Below are the code and all the weights of a small trained network. Each question names an input and a class and asks about switching units off, where a switched-off unit gives its printed mean instead of its output.

import numpy as np


def w(rows, s, z=0):
    codes = np.array(rows[::2]) - 128.0
    scale = np.full(codes.shape[1], s)
    scale[-1] = z or s
    return codes * scale


def f(y):
    return y / 2 * (1 + np.tanh(0.7978845608 * (y + 0.044715 * y**3)))


def log_softmax(a):
    a = a - a.max(-1, keepdims=True)
    return a - np.log(np.exp(a).sum(-1, keepdims=True))


def net(x, mask):
    res = np.array(x, float).reshape(1, 7) / 4 @ E
    y = f(res @ A[0][:, :-1].T + A[0][:, -1])
    res = res + np.where(mask, y, B[0][:, -1]) @ B[0][:, :-1]
    return log_softmax(res[-1] @ U[:, :-1].T + U[:, -1])


A, B = {}, {}
E = w([
[131,136,118,130],'x0',
[124,123,138,127],'x1',
[123,124,141,129],'x2',
[15,49,61,215],'x3',
[254,41,144,235],'x4',
[127,125,131,127],'x5',
[112,136,163,143],'x6',
],0.014)
A[0] = w([
[162,88,126,152,115],'neuron 1',
[111,136,145,125,66],'neuron 2',
[85,93,92,194,74],'neuron 3',
[211,74,139,212,112],'neuron 4',
[182,143,144,82,29],'neuron 5',
[116,174,117,146,80],'neuron 6',
[127,139,101,117,122],'neuron 7',
[243,62,140,247,124],'neuron 8',
[148,87,125,128,95],'neuron 9',
[119,136,160,146,82],'neuron 10',
[179,125,152,192,84],'neuron 11',
[72,63,84,187,72],'neuron 12',
[164,101,132,65,18],'neuron 13',
[96,108,170,139,79],'neuron 14',
[93,104,113,168,88],'neuron 15',
[62,168,95,72,134],'neuron 16',
[89,88,98,170,13],'neuron 17',
[167,157,104,116,17],'neuron 18',
[137,155,126,165,2],'neuron 19',
[50,132,130,46,99],'neuron 20',
[180,147,167,105,49],'neuron 21',
[109,121,170,139,56],'neuron 22',
[237,181,198,94,55],'neuron 23',
[180,122,155,193,87],'neuron 24',
],0.014,0.0051)
B[0] = w([
[85,177,121,113,164],'neuron 1',
[137,133,97,107,130],'neuron 2',
[202,58,158,211,179],'neuron 3',
[73,207,105,9,217],'neuron 4',
[152,100,144,200,158],'neuron 5',
[140,125,127,90,133],'neuron 6',
[119,176,160,133,133],'neuron 7',
[22,190,110,34,251],'neuron 8',
[114,141,122,108,145],'neuron 9',
[147,153,135,120,128],'neuron 10',
[98,131,107,107,175],'neuron 11',
[245,60,182,254,192],'neuron 12',
[141,119,180,162,141],'neuron 13',
[155,138,70,113,134],'neuron 14',
[194,61,164,145,159],'neuron 15',
[67,159,168,56,190],'neuron 16',
[169,100,116,188,164],'neuron 17',
[126,76,125,139,136],'neuron 18',
[119,116,147,131,126],'neuron 19',
[86,174,48,23,189],'neuron 20',
[176,69,129,192,160],'neuron 21',
[135,144,166,130,127],'neuron 22',
[236,66,134,251,202],'neuron 23',
[99,160,129,114,177],'neuron 24',
],0.0086,0.03)
U = w([
[22,213,175,1,254],'0',
[219,142,185,149,2],'1',
],0.012,0.00084)

Each question gives the input, the list of numbers given to net, and the class t.
The units are the neurons (one row each of A and B). Each row of codes is followed by its name. A weight is (code - 128) times the scale printed after its matrix; where a second scale follows, it is the last column's (A, B and U).
mask holds one flag per neuron, in row order. A switched-off neuron (its flag False) gives its mean, the last column of its row in B, instead of its output. The means were averaged over made-up inputs and are rounded, as every weight is.
A unit's drop is (log p(t) with every unit on - log p(t) with that unit switched off) / (log p(t) with every unit on - log p(t) with every unit switched off).
top k neurons: the k neurons with the biggest drops, biggest first
drop of u: that unit's drop, to one decimal
input [-8,-4,7,8,4,2,5], class 1: top neuron	[neuron 12]
input [-3,-5,-8,-6,-5,1,2], class 1: top 3 neurons	[neuron 8; neuron 23; neuron 4]
input [7,6,-5,6,-5,-7,3], class 1: top 4 neurons	[neuron 8; neuron 12; neuron 4; neuron 3]
input [-5,0,-7,7,8,-7,-3], class 0: top 2 neurons	[neuron 8; neuron 4]
input [8,-8,-4,5,5,8,-7], class 0: top 3 neurons	[neuron 8; neuron 4; neuron 23]
input [4,6,1,8,-6,-2,8], class 1: top 2 neurons	[neuron 12; neuron 8]
input [-8,7,-7,-2,-1,-8,-4], class 1: top 2 neurons	[neuron 8; neuron 4]
input [6,-8,3,-8,-6,8,-5], class 1: top 2 neurons	[neuron 23; neuron 8]
input [-6,6,-5,4,6,-4,3], class 0: drop of neuron 8	0.7
input [0,-8,8,2,1,-2,1], class 1: drop of neuron 8	0.5
